Here is a tiny trained network, its code and every weight. The questions are about switching its units off for an input and a class, where a switched-off unit gives its printed mean instead of its output.

import numpy as np


def w(rows, s, z=0):
    codes = np.array(rows[::2]) - 128.0
    scale = np.full(codes.shape[1], s)
    scale[-1] = z or s
    return codes * scale


def norm(h):
    return h / np.sqrt((h * h).mean(-1, keepdims=True) + 1e-5)


def f(y):
    return y / 2 * (1 + np.tanh(0.7978845608 * (y + 0.044715 * y**3)))


def log_softmax(a):
    a = a - a.max(-1, keepdims=True)
    return a - np.log(np.exp(a).sum(-1, keepdims=True))


def net(x, mask):
    res = np.array(x, float).reshape(1, 3) / 4 @ E
    u = 0
    for l in range(2):
        y = f(norm(res) @ A[l][:, :-1].T + A[l][:, -1])
        res = res + np.where(mask[u : u + 15], y, B[l][:, -1]) @ B[l][:, :-1]
        u += 15
    return log_softmax(norm(res)[-1] @ U[:, :-1].T + U[:, -1])


A, B = {}, {}
E = w([
[38,110,121],'x0',
[114,23,251],'x1',
[121,33,32],'x2',
],0.0019)
A[0] = w([
[96,189,211,60],'L0N1',
[219,114,114,59],'L0N2',
[140,150,109,148],'L0N3',
[88,99,129,101],'L0N4',
[141,86,143,120],'L0N5',
[145,108,73,145],'L0N6',
[193,145,155,83],'L0N7',
[199,80,87,130],'L0N8',
[157,163,57,178],'L0N9',
[93,113,181,53],'L0N10',
[145,165,100,140],'L0N11',
[65,113,104,129],'L0N12',
[2,146,140,188],'L0N13',
[90,110,122,7],'L0N14',
[94,95,212,46],'L0N15',
],0.0079,0.0021)
B[0] = w([
[144,171,166,221],'L0N1',
[183,98,93,146],'L0N2',
[113,145,151,154],'L0N3',
[132,161,76,139],'L0N4',
[79,164,77,148],'L0N5',
[106,145,165,183],'L0N6',
[170,139,83,151],'L0N7',
[150,174,109,191],'L0N8',
[90,97,180,252],'L0N9',
[111,72,147,149],'L0N10',
[119,110,154,171],'L0N11',
[225,111,73,166],'L0N12',
[254,200,106,248],'L0N13',
[135,135,43,95],'L0N14',
[96,68,199,211],'L0N15',
],0.0048,0.0021)
A[1] = w([
[153,123,203,174],'L1N1',
[87,157,207,4],'L1N2',
[141,168,33,114],'L1N3',
[83,69,117,159],'L1N4',
[123,86,85,48],'L1N5',
[70,183,119,190],'L1N6',
[122,253,133,31],'L1N7',
[122,52,27,170],'L1N8',
[215,165,188,161],'L1N9',
[44,244,135,59],'L1N10',
[165,149,162,191],'L1N11',
[98,193,83,203],'L1N12',
[70,186,116,202],'L1N13',
[130,99,98,154],'L1N14',
[127,74,152,148],'L1N15',
],0.0066,0.0023)
B[1] = w([
[110,189,87,218],'L1N1',
[124,187,127,150],'L1N2',
[112,115,184,191],'L1N3',
[56,168,217,147],'L1N4',
[132,196,188,118],'L1N5',
[138,111,217,157],'L1N6',
[128,22,174,179],'L1N7',
[192,254,204,226],'L1N8',
[158,159,24,252],'L1N9',
[66,85,177,158],'L1N10',
[112,167,65,200],'L1N11',
[90,106,233,182],'L1N12',
[76,154,196,164],'L1N13',
[147,203,135,144],'L1N14',
[60,174,139,152],'L1N15',
],0.0033,0.0029)
U = w([
[183,224,169,253],'0',
[50,103,229,249],'1',
[250,201,4,250],'2',
[98,136,76,19],'3',
[135,59,3,3],'4',
[54,73,36,3],'5',
],0.0054,0.0026)

Each question gives the input, the list of numbers given to net, and the class t.
The units are the neurons (one row each of A and B). Each row of codes is followed by its name. A weight is (code - 128) times the scale printed after its matrix; where a second scale follows, it is the last column's (A, B and U).
mask holds one flag per neuron, layer by layer. A switched-off neuron (its flag False) gives its mean, the last column of its row in B, instead of its output. The means were averaged over made-up inputs and are rounded, as every weight is.
A unit's drop is (log p(t) with every unit on - log p(t) with that unit switched off) / (log p(t) with every unit on - log p(t) with every unit switched off).
The circuit of an input: a set's keep is (log p(t) with only the set's units on - log p(t) with every unit switched off) / (log p(t) with every unit on - log p(t) with every unit switched off). Starting from the 12 units with the biggest drops (on a tie, the unit counted first), units are removed one at a time, each time the one whose removal leaves the highest keep (on an exact tie, the one counted first), for as long as the keep stays at least 0.8.
units of the circuit, in order: the units of the circuit, biggest drop first
k most important neurons: the k neurons with the biggest drops, biggest first
top k neurons in layer l: the k neurons of layer l with the biggest drops, biggest first
drop of u: that unit's drop, to one decimal
input [-4,-5,-4], class 1: top 2 neurons in layer 0 : L0N12; L0N13
input [8,2,-7], class 2: units of the circuit, in order : L0N13; L1N9
input [7,-7,8], class 0: top neuron in layer 0 : L0N12
input [5,-6,-4], class 1: units of the circuit, in order : L1N7; L1N10
input [-5,-7,5], class 1: units of the circuit, in order : L0N13; L0N9; L1N9
input [-6,5,-1], class 2: top 3 neurons in layer 0 : L0N9; L0N7; L0N2
input [6,-7,-5], class 1: 2 most important neurons : L1N7; L1N10
input [-6,-8,6], class 1: 3 most important neurons : L0N13; L0N9; L0N6
input [1,2,8], class 0: top 2 neurons in layer 1 : L1N8; L1N9
input [-3,-4,8], class 0: 2 most important neurons : L1N8; L0N13
input [7,5,5], class 2: top 3 neurons in layer 0 : L0N13; L0N12; L0N9
input [6,0,-5], class 2: 2 most important neurons : L0N13; L1N9
input [7,-2,3], class 2: drop of L0N13 : 0.7
input [7,-2,8], class 0: units of the circuit, in order : L1N8
input [7,-3,-5], class 2: drop of L0N13 : 2.3
input [0,-4,-2], class 1: drop of L0N15 : 0.1
input [5,0,2], class 2: drop of L0N13 : 0.2
